Below is a small trained network, with its code and all its weights. Each question gives an input and a target symbol and asks what happens when units are switched off, that is, made to give their printed mean instead of their output.

import numpy as np


def w(rows, s, z=0):
    codes = np.array(rows[::2]) - 128.0
    scale = np.full(codes.shape[1], s)
    scale[-1] = z or s
    return codes * scale


def f(y):
    return np.maximum(y, 0)


def softmax(a):
    e = np.exp(a - a.max(-1, keepdims=True))
    return e / e.sum(-1, keepdims=True)


def log_softmax(a):
    a = a - a.max(-1, keepdims=True)
    return a - np.log(np.exp(a).sum(-1, keepdims=True))


def net(x, mask):
    ids = ['ΔΠΨβεζηλμφω'.index(c) for c in x.split()]
    T = len(ids)
    res = E[ids] + P[:T]
    q, k, v = (res @ M[0].T for M in (Q, K, V))
    z = softmax(np.where(np.tri(T) > 0, q @ k.T / 4**0.5, -1e9)) @ v
    res = res + np.where(mask[0], z, O[0][:, -1]) @ O[0][:, :-1]
    y = f(res @ A[0][:, :-1].T + A[0][:, -1])
    res = res + np.where(mask[1:9], y, B[0][:, -1]) @ B[0][:, :-1]
    return log_softmax(res[-1] @ U[:, :-1].T + U[:, -1])


Q, K, V, O, A, B = {}, {}, {}, {}, {}, {}
E = w([
[25,184,37,244,130,154],'Δ',
[187,198,46,47,124,188],'Π',
[249,111,121,154,5,146],'Ψ',
[111,119,215,96,57,100],'β',
[41,49,231,157,100,122],'ε',
[147,191,168,135,159,96],'ζ',
[120,237,162,48,46,221],'η',
[144,10,131,15,148,153],'λ',
[3,141,15,155,66,188],'μ',
[121,111,222,125,33,226],'φ',
[20,56,69,50,80,47],'ω',
],0.015)
P = w([
[218,142,146,254,201,156],'0',
[174,144,134,201,173,145],'1',
[175,113,150,160,158,145],'2',
[82,131,146,121,127,143],'3',
[64,128,145,100,99,149],'4',
[76,107,145,75,67,149],'5',
],0.0049)
Q[0] = w([
[186,254,192,117,225,96],'H0',
[173,56,95,176,167,199],'H0',
[116,93,197,172,133,103],'H0',
[162,160,140,122,224,16],'H0',
],0.02)
K[0] = w([
[169,204,139,148,250,109],'H0',
[77,83,89,129,117,191],'H0',
[71,120,158,161,132,128],'H0',
[176,141,95,206,179,93],'H0',
],0.021)
V[0] = w([
[180,182,39,158,15,78],'H0',
[147,191,155,74,209,41],'H0',
[165,134,248,183,117,74],'H0',
[105,66,108,146,98,15],'H0',
],0.012)
O[0] = w([
[167,137,39,151,1,97,128],'H0',
[87,175,117,53,195,36,2],'H0',
[9,73,179,146,101,85,87],'H0',
[176,13,69,186,136,9,136],'H0',
],0.0093,0.0061)
A[0] = w([
[125,102,160,135,55,118,118],'N0',
[99,131,173,72,69,146,66],'N1',
[64,113,64,126,109,140,167],'N2',
[172,166,187,209,177,126,254],'N3',
[172,177,95,87,159,167,27],'N4',
[129,43,127,58,131,118,114],'N5',
[105,66,125,173,131,192,53],'N6',
[142,245,120,140,89,59,195],'N7',
],0.012,0.0038)
B[0] = w([
[41,170,149,146,215,113,239],'N0',
[226,160,50,157,141,111,231],'N1',
[165,156,175,115,170,153,182],'N2',
[131,98,108,54,152,182,193],'N3',
[90,46,179,216,184,106,247],'N4',
[140,195,103,154,103,169,218],'N5',
[179,89,143,76,67,39,251],'N6',
[5,153,84,69,80,91,224],'N7',
],0.011,0.012)
U = w([
[68,93,86,62,72,154,119],'Δ',
[11,55,79,158,168,143,45],'Π',
[65,144,146,156,43,60,4],'Ψ',
[131,201,217,233,253,25,157],'β',
[79,51,170,108,122,54,132],'ε',
[51,119,88,33,102,79,148],'ζ',
[93,214,130,150,155,180,172],'η',
[113,113,126,91,248,155,231],'λ',
[83,45,134,192,77,186,126],'μ',
[168,197,222,67,65,105,171],'φ',
[143,97,33,105,199,45,184],'ω',
],0.0055,0.0032)

Each question gives the input, a string of symbols that net reads in full, and the target symbol t.
The units are the heads (4 rows each of Q, K, V and O) and the neurons (one row each of A and B). Each row of codes is followed by its name. A weight is (code - 128) times the scale printed after its matrix; where a second scale follows, it is the last column's (O, A, B and U).
mask holds one flag per unit, heads first, then neurons. A switched-off unit (its flag False) gives its mean, the last column of its rows in O or B, instead of its output. The means were averaged over made-up inputs and are rounded, as every weight is.
A unit's drop is (log p(t) with every unit on - log p(t) with that unit switched off) / (log p(t) with every unit on - log p(t) with every unit switched off).
The circuit of an input: a set's keep is (log p(t) with only the set's units on - log p(t) with every unit switched off) / (log p(t) with every unit on - log p(t) with every unit switched off). Starting from all 9 units, units are removed one at a time, each time the one whose removal leaves the highest keep (on an exact tie, the one counted first), for as long as the keep stays at least 0.8.
circuit, biggest first: the units of the circuit, biggest drop first
top k neurons: the k neurons with the biggest drops, biggest first
drop when u is switched off: that unit's drop, to one decimal
input Ψ Δ Δ, target Ψ: circuit, biggest first -> [H0 N6]
input β Δ β, target β: circuit, biggest first -> [H0 N0 N7]
input ζ ω β ε Ψ ζ, target ζ: circuit, biggest first -> [H0 N7]
input ω φ Ψ Δ, target φ: top 3 neurons -> [N6 N4 N2]
input Δ Δ Δ η φ μ, target φ: circuit, biggest first -> [N6 H0 N2]
input φ Ψ ζ Ψ β Ψ, target β: top 3 neurons -> [N0 N7 N3]
input β Δ Π Ψ η Δ, target η: circuit, biggest first -> [H0]
input Π ζ φ λ Ψ, target φ: top 2 neurons -> [N4 N6]
input Π Ψ β λ Ψ Δ, target λ: circuit, biggest first -> [H0 N3]
input β Δ μ λ, target μ: circuit, biggest first -> [H0 N4 N0]
input Ψ ω ζ η η, target η: top 2 neurons -> [N1 N6]
input ε μ ε ε Ψ Ψ, target ε: top 2 neurons -> [N6 N1]
input μ φ Ψ, target φ: top 3 neurons -> [N6 N4 N7]
input φ ω Ψ ζ η λ, target λ: top 2 neurons -> [N7 N6]
input ω Ψ Ψ, target ω: drop when H0 is switched off -> 1.4
input ω ζ β η Π ε, target ε: drop when H0 is switched off -> 1.3
input Ψ Π Ψ ε Ψ Δ, target ε: drop when N1 is switched off -> 0.2
input Δ Ψ ω ω Ψ, target ω: drop when N1 is switched off -> -0.1
